Here is a tiny trained network, its code and every weight. The questions are about switching its units off for an input and a target symbol, where a switched-off unit gives its printed mean instead of its output.

import numpy as np


def w(rows, s, z=0):
    codes = np.array(rows[::2]) - 128.0
    scale = np.full(codes.shape[1], s)
    scale[-1] = z or s
    return codes * scale


def norm(h):
    return h / np.sqrt((h * h).mean(-1, keepdims=True) + 1e-5)


def f(y):
    return np.maximum(y, 0)


def softmax(a):
    e = np.exp(a - a.max(-1, keepdims=True))
    return e / e.sum(-1, keepdims=True)


def log_softmax(a):
    a = a - a.max(-1, keepdims=True)
    return a - np.log(np.exp(a).sum(-1, keepdims=True))


def net(x, mask):
    ids = ['αβεζξστψ'.index(c) for c in x.split()]
    T = len(ids)
    res = E[ids] + P[:T]
    u = 0
    for l in range(2):
        r = norm(res)
        for j in range(3):
            rows = slice(3 * j, 3 * j + 3)
            q, k, v = (r @ M[l][rows].T for M in (Q, K, V))
            z = softmax(np.where(np.tri(T) > 0, q @ k.T / 3**0.5, -1e9)) @ v
            o = O[l][rows]
            res = res + np.where(mask[u + j], z, o[:, -1]) @ o[:, :-1]
        u += 3
        y = f(norm(res) @ A[l][:, :-1].T + A[l][:, -1])
        res = res + np.where(mask[u : u + 4], y, B[l][:, -1]) @ B[l][:, :-1]
        u += 4
    return log_softmax(norm(res)[-1] @ U[:, :-1].T + U[:, -1])


Q, K, V, O, A, B = {}, {}, {}, {}, {}, {}
E = w([
[34,118,135,133,88,203,151,127,67,105,70,164],'α',
[105,143,158,172,75,146,83,85,77,46,138,149],'β',
[137,85,122,129,148,107,129,208,119,182,52,129],'ε',
[116,92,134,98,24,156,143,129,5,87,176,160],'ζ',
[147,93,65,180,137,131,170,56,142,159,83,205],'ξ',
[101,216,85,82,179,105,219,120,118,167,154,171],'σ',
[99,134,146,157,123,119,90,131,148,81,58,97],'τ',
[156,111,153,86,89,32,79,180,70,81,127,58],'ψ',
],0.012)
P = w([
[147,113,188,55,150,181,112,105,154,90,162,121],'0',
[161,160,204,225,137,102,196,165,115,79,80,125],'1',
[101,152,216,177,129,7,178,86,169,158,98,171],'2',
[157,107,76,166,157,157,109,168,175,31,139,137],'3',
[74,73,108,136,195,86,96,91,204,122,180,123],'4',
[178,157,95,164,142,102,85,123,58,68,102,179],'5',
[39,137,152,207,135,61,66,78,113,116,133,142],'6',
],0.012)
Q[0] = w([
[181,221,232,97,88,162,184,103,141,218,87,71],'L0H0',
[130,160,89,101,157,176,122,126,152,168,161,58],'L0H0',
[220,195,150,91,80,186,178,140,175,195,148,90],'L0H0',
[178,96,107,128,166,207,125,189,207,79,161,137],'L0H1',
[199,123,29,83,167,218,90,149,105,58,89,134],'L0H1',
[211,220,117,84,102,120,92,116,70,121,14,154],'L0H1',
[254,206,126,47,150,205,106,116,95,97,63,133],'L0H2',
[167,124,36,88,157,202,89,206,138,51,173,190],'L0H2',
[158,217,160,165,78,77,145,125,45,125,94,171],'L0H2',
],0.0081)
K[0] = w([
[155,4,185,90,95,164,17,74,165,163,101,129],'L0H0',
[147,135,180,166,85,147,128,137,141,166,98,149],'L0H0',
[153,60,212,111,69,172,54,84,122,135,74,79],'L0H0',
[153,167,231,132,102,123,216,156,97,125,86,173],'L0H1',
[207,180,95,200,95,148,182,180,127,69,99,122],'L0H1',
[164,115,2,96,163,243,149,182,118,23,171,90],'L0H1',
[194,142,89,116,92,217,135,171,100,81,104,117],'L0H2',
[174,152,128,191,123,90,219,140,91,70,72,125],'L0H2',
[147,77,49,121,144,182,70,131,166,100,141,98],'L0H2',
],0.0085)
V[0] = w([
[145,219,179,91,157,193,138,116,95,131,150,100],'L0H0',
[93,70,154,190,75,115,105,140,138,107,94,168],'L0H0',
[177,135,120,155,60,134,43,137,163,121,77,110],'L0H0',
[159,127,73,147,180,144,166,160,171,122,60,153],'L0H1',
[68,198,152,198,115,130,61,53,172,72,83,98],'L0H1',
[73,66,127,173,76,182,148,165,96,159,37,138],'L0H1',
[148,115,109,133,187,134,136,138,248,109,123,95],'L0H2',
[147,23,147,148,80,65,143,193,160,78,101,60],'L0H2',
[54,163,139,2,175,125,144,165,166,127,63,59],'L0H2',
],0.0079)
O[0] = w([
[94,138,186,83,148,115,212,128,208,25,109,198,217],'L0H0',
[40,127,79,175,94,206,61,119,66,185,122,3,77],'L0H0',
[91,156,125,72,97,202,1,139,205,183,77,39,1],'L0H0',
[75,61,115,133,79,85,159,147,181,71,171,102,124],'L0H1',
[192,190,60,110,110,184,218,95,149,69,48,38,177],'L0H1',
[57,138,144,100,10,25,31,42,123,157,122,107,133],'L0H1',
[181,42,96,83,169,103,166,102,218,100,166,69,122],'L0H2',
[137,34,87,167,144,224,74,164,126,202,59,128,111],'L0H2',
[141,35,63,27,140,81,83,80,104,57,61,184,159],'L0H2',
],0.007,0.0081)
A[0] = w([
[192,147,130,157,122,62,118,168,78,162,51,107,233],'L0N0',
[255,116,93,204,123,67,135,100,140,132,180,143,2],'L0N1',
[99,42,103,145,144,127,145,106,192,59,141,64,205],'L0N2',
[67,88,49,191,78,110,116,103,41,53,141,89,185],'L0N3',
],0.0073,0.0022)
B[0] = w([
[2,211,168,132,158,198,209,28,94,97,100,134,186],'L0N0',
[41,116,143,108,162,200,100,55,51,136,156,65,195],'L0N1',
[109,58,228,184,37,169,193,155,111,218,168,131,214],'L0N2',
[137,147,24,156,194,87,108,161,138,206,47,53,253],'L0N3',
],0.0071,0.0067)
Q[1] = w([
[204,161,123,60,132,41,141,131,114,80,112,184],'L1H0',
[96,77,141,182,172,2,236,30,75,40,147,235],'L1H0',
[131,132,122,53,123,177,130,170,195,147,148,91],'L1H0',
[145,175,89,143,139,182,15,150,120,216,157,71],'L1H1',
[247,184,78,136,142,147,77,179,193,174,151,120],'L1H1',
[107,110,156,131,106,65,167,102,112,112,128,220],'L1H1',
[157,103,94,65,80,162,13,139,184,201,143,74],'L1H2',
[61,98,179,119,147,87,208,124,113,102,157,191],'L1H2',
[208,89,98,139,116,83,167,162,36,50,136,170],'L1H2',
],0.0086)
K[1] = w([
[127,187,115,106,111,115,132,156,153,106,153,191],'L1H0',
[150,137,159,23,143,128,127,89,208,86,192,172],'L1H0',
[163,104,116,183,99,68,165,159,148,75,119,100],'L1H0',
[107,108,175,216,138,112,105,164,61,100,104,70],'L1H1',
[137,142,108,254,82,112,133,165,103,142,103,133],'L1H1',
[148,154,199,81,115,141,140,108,175,97,184,178],'L1H1',
[116,107,86,219,117,69,131,162,81,170,71,90],'L1H2',
[107,119,181,73,126,133,114,92,199,103,157,244],'L1H2',
[179,125,140,88,41,163,98,185,176,40,145,138],'L1H2',
],0.0092)
V[1] = w([
[120,150,153,110,91,97,112,182,20,149,116,206],'L1H0',
[70,225,46,82,183,101,111,92,81,76,53,177],'L1H0',
[72,170,182,82,27,166,89,103,128,78,116,130],'L1H0',
[65,50,146,131,105,159,205,13,98,124,192,156],'L1H1',
[118,113,141,54,141,200,99,107,164,41,113,126],'L1H1',
[189,138,121,88,148,164,149,113,162,130,193,145],'L1H1',
[163,100,140,76,129,127,100,215,142,89,112,117],'L1H2',
[213,150,190,154,105,141,60,183,101,154,148,181],'L1H2',
[52,2,124,68,95,54,65,124,142,128,116,184],'L1H2',
],0.0083)
O[1] = w([
[2,128,154,163,159,110,46,54,110,61,140,144,153],'L1H0',
[104,186,69,95,162,130,113,80,144,42,56,141,244],'L1H0',
[38,144,99,142,82,133,165,46,75,126,68,70,151],'L1H0',
[121,166,158,121,60,68,76,174,97,185,167,46,254],'L1H1',
[144,129,26,83,126,194,137,122,113,195,84,51,212],'L1H1',
[169,123,160,183,153,149,141,178,111,136,119,80,143],'L1H1',
[149,65,82,112,142,189,107,69,171,174,73,152,120],'L1H2',
[34,129,138,194,222,171,148,124,135,172,118,188,46],'L1H2',
[125,41,63,161,81,47,43,166,137,174,91,129,130],'L1H2',
],0.0093,0.0064)
A[1] = w([
[183,135,159,80,186,56,138,194,145,32,128,254,40],'L1N0',
[185,178,108,133,106,184,48,117,100,163,121,72,118],'L1N1',
[33,148,179,185,184,172,49,114,126,78,168,157,3],'L1N2',
[78,81,40,105,210,180,100,86,123,115,48,199,58],'L1N3',
],0.0088,0.0028)
B[1] = w([
[188,102,142,144,136,118,96,75,177,40,87,182,254],'L1N0',
[124,108,161,97,185,126,113,93,117,78,95,158,167],'L1N1',
[101,72,146,169,121,138,137,174,110,206,77,162,158],'L1N2',
[191,210,175,76,153,109,2,189,115,142,187,73,204],'L1N3',
],0.014,0.0098)
U = w([
[79,224,75,83,21,21,50,76,78,84,126,101,3],'α',
[101,234,155,113,135,225,204,101,102,88,148,103,48],'β',
[73,2,62,117,41,88,51,135,150,214,136,197,159],'ε',
[4,123,184,170,120,142,116,124,55,180,101,218,152],'ζ',
[95,172,160,137,47,72,154,227,138,126,239,68,196],'ξ',
[157,114,158,162,74,100,114,128,195,37,111,234,234],'σ',
[170,58,65,92,73,167,194,150,92,176,33,112,160],'τ',
[178,158,119,114,203,148,14,176,104,152,163,127,116],'ψ',
],0.0058,0.0027)

Each question gives the input, a string of symbols that net reads in full, and the target symbol t.
The units are the heads (3 rows each of Q, K, V and O) and the neurons (one row each of A and B). Each row of codes is followed by its name. A weight is (code - 128) times the scale printed after its matrix; where a second scale follows, it is the last column's (O, A, B and U).
mask holds one flag per unit, layer by layer, with each layer's heads first. A switched-off unit (its flag False) gives its mean, the last column of its rows in O or B, instead of its output. The means were averaged over made-up inputs and are rounded, as every weight is.
A unit's drop is (log p(t) with every unit on - log p(t) with that unit switched off) / (log p(t) with every unit on - log p(t) with every unit switched off).
The circuit of an input: a set's keep is (log p(t) with only the set's units on - log p(t) with every unit switched off) / (log p(t) with every unit on - log p(t) with every unit switched off). Starting from the 12 units with the biggest drops (on a tie, the unit counted first), units are removed one at a time, each time the one whose removal leaves the highest keep (on an exact tie, the one counted first), for as long as the keep stays at least 0.8.
units of the circuit, in order: the units of the circuit, biggest drop first
k most important neurons: the k neurons with the biggest drops, biggest first
top k neurons in layer l: the k neurons of layer l with the biggest drops, biggest first
heads that matter: for each layer, one digit per head in row order, 1 if its drop is at least 0.15 and else 0, layers parted by /
input ε β ψ ε ξ, target ψ: heads that matter : 101 / 000
input τ α α σ β ξ ζ, target τ: units of the circuit, in order : [L0H2; L1H0; L1H1]
input σ ξ α σ, target ξ: units of the circuit, in order : [L0H2; L0H1; L1N0]
input β α ψ α α τ σ, target β: units of the circuit, in order : [L1H2; L0H1]
input β ε ε, target β: units of the circuit, in order : [L0H1; L1H2]
input α β β α, target β: heads that matter : 111 / 001
input ξ τ ξ ξ ξ ε τ, target ξ: units of the circuit, in order : [L0H2; L1H0; L1N0]
input τ τ α ζ α α, target ζ: units of the circuit, in order : [L0H2; L0H0; L1N2; L1H1]
input ψ ε α α, target ε: heads that matter : 110 / 000
input ψ ξ α τ ψ α, target τ: heads that matter : 111 / 100
input ξ ε α α τ ε α, target τ: top neuron in layer 0 : [L0N2]
input σ ψ α α σ ψ α, target σ: units of the circuit, in order : [L0H1; L1N0; L1H0]
input τ τ α τ, target τ: heads that matter : 010 / 100
input ψ α α, target ψ: units of the circuit, in order : [L1N3; L0H2]
input ψ ψ ψ α, target ψ: heads that matter : 000 / 000
input ψ α α ζ α, target α: units of the circuit, in order : [L0H0; L1H2]
input α α ξ τ, target α: units of the circuit, in order : [L0H1]
input ζ α ξ ζ τ ξ, target ζ: heads that matter : 001 / 000
input ξ ξ β, target ξ: heads that matter : 000 / 000
input β τ α, target β: units of the circuit, in order : [L0H1; L1H2]
input β ψ α β, target ψ: 2 most important neurons : [L1N3; L0N3]
input ξ ξ σ ζ α ψ, target ξ: heads that matter : 001 / 100
input σ α β α ξ α α, target σ: heads that matter : 100 / 000
input ψ β α ξ, target β: heads that matter : 101 / 001
input σ ε τ α ψ, target σ: units of the circuit, in order : [L0H0]
input ζ τ ψ ξ, target τ: heads that matter : 110 / 100
input τ ε ε β σ ψ σ, target σ: heads that matter : 011 / 100
input ξ ξ ζ ζ ψ, target ζ: heads that matter : 101 / 000
